Below is a small trained network, with its code and all its weights. Each question gives an input and a class and asks what happens when units are switched off, that is, made to give their printed mean instead of their output.

import numpy as np


def w(rows, s, z=0):
    codes = np.array(rows[::2]) - 128.0
    scale = np.full(codes.shape[1], s)
    scale[-1] = z or s
    return codes * scale


def f(y):
    return np.maximum(y, 0)


def log_softmax(a):
    a = a - a.max(-1, keepdims=True)
    return a - np.log(np.exp(a).sum(-1, keepdims=True))


def net(x, mask):
    res = np.array(x, float).reshape(1, 3) / 4 @ E
    y = f(res @ A[0][:, :-1].T + A[0][:, -1])
    res = res + np.where(mask, y, B[0][:, -1]) @ B[0][:, :-1]
    return log_softmax(res[-1] @ U[:, :-1].T + U[:, -1])


A, B = {}, {}
E = w([
[116,5,97,103,129,100,120,100,107,114],'x0',
[131,112,82,97,72,126,174,221,152,116],'x1',
[69,106,209,154,157,121,196,117,240,39],'x2',
],0.017)
A[0] = w([
[108,128,96,112,76,116,148,211,98,141,167],'n0',
[153,122,124,144,91,135,34,134,88,229,123],'n1',
[122,95,132,121,121,101,106,113,87,113,62],'n2',
[135,38,67,97,118,94,128,82,80,163,48],'n3',
[93,116,146,162,185,127,60,58,79,204,152],'n4',
[149,131,122,74,51,110,136,205,96,128,121],'n5',
[132,248,117,97,100,191,129,127,127,224,51],'n6',
[194,222,140,160,141,169,121,180,112,128,3],'n7',
[116,111,103,120,128,149,110,195,127,137,92],'n8',
[156,48,115,63,111,117,93,106,118,150,24],'n9',
[143,127,74,109,24,122,142,176,128,142,144],'n10',
[139,183,142,160,205,125,40,58,33,97,122],'n11',
[186,163,79,94,79,157,67,152,18,163,101],'n12',
[117,120,50,102,123,122,87,105,106,128,58],'n13',
],0.011,0.003)
B[0] = w([
[143,225,149,79,28,161,186,137,102,104,189],'n0',
[78,155,191,119,175,162,81,114,173,57,223],'n1',
[176,109,137,167,82,130,101,151,157,124,157],'n2',
[191,67,93,206,171,70,148,167,152,222,210],'n3',
[125,198,78,33,48,115,198,121,41,121,213],'n4',
[147,215,86,94,79,129,146,92,89,104,190],'n5',
[157,18,99,197,166,67,181,119,147,212,210],'n6',
[183,86,109,212,170,1,149,154,127,198,192],'n7',
[146,139,127,96,129,124,148,120,94,124,158],'n8',
[171,126,83,194,192,72,135,99,140,191,186],'n9',
[169,205,85,71,85,127,158,125,86,105,195],'n10',
[130,200,99,66,55,151,171,184,49,127,222],'n11',
[41,85,188,99,215,178,43,100,203,62,252],'n12',
[85,116,154,183,166,173,120,148,182,111,178],'n13',
],0.0092,0.022)
U = w([
[155,194,101,16,29,154,128,137,40,96,248],'0',
[9,101,201,138,172,164,100,132,230,23,140],'1',
[217,63,87,230,146,87,122,136,129,194,4],'2',
],0.013,0.0016)

Each question gives the input, the list of numbers given to net, and the class t.
The units are the neurons (one row each of A and B). Each row of codes is followed by its name. A weight is (code - 128) times the scale printed after its matrix; where a second scale follows, it is the last column's (A, B and U).
mask holds one flag per neuron, in row order. A switched-off neuron (its flag False) gives its mean, the last column of its row in B, instead of its output. The means were averaged over made-up inputs and are rounded, as every weight is.
A unit's drop is (log p(t) with every unit on - log p(t) with that unit switched off) / (log p(t) with every unit on - log p(t) with every unit switched off).
The circuit of an input: a set's keep is (log p(t) with only the set's units on - log p(t) with every unit switched off) / (log p(t) with every unit on - log p(t) with every unit switched off). Starting from the 12 units with the biggest drops (on a tie, the unit counted first), units are removed one at a time, each time the one whose removal leaves the highest keep (on an exact tie, the one counted first), for as long as the keep stays at least 0.8.
units of the circuit, in order: the units of the circuit, biggest drop first
most important unit: the unit with the biggest drop
top k neurons: the k neurons with the biggest drops, biggest first
drop of u: that unit's drop, to one decimal
input [1,-4,3], class 0: most important unit	n12
input [2,-5,-7], class 1: top 2 neurons	[n12; n1]
input [-1,4,4], class 0: top 4 neurons	[n12; n1; n13; n6]
input [6,-7,0], class 0: top 2 neurons	[n4; n11]
input [-5,-4,3], class 2: units of the circuit, in order	[n12; n0]
input [-6,-6,6], class 0: top 3 neurons	[n12; n3; n1]
input [-4,-2,-4], class 1: top 3 neurons	[n12; n1; n3]
input [-5,-3,-3], class 2: top 2 neurons	[n6; n7]
input [2,3,-4], class 1: top 3 neurons	[n12; n4; n11]
input [-8,-6,2], class 2: top 2 neurons	[n7; n6]
input [-7,-5,-6], class 2: drop of n7	3.7
input [-2,-2,-7], class 1: drop of n1	0.2
input [-6,4,-1], class 2: drop of n7	0.5
input [5,-5,-1], class 0: most important unit	n4
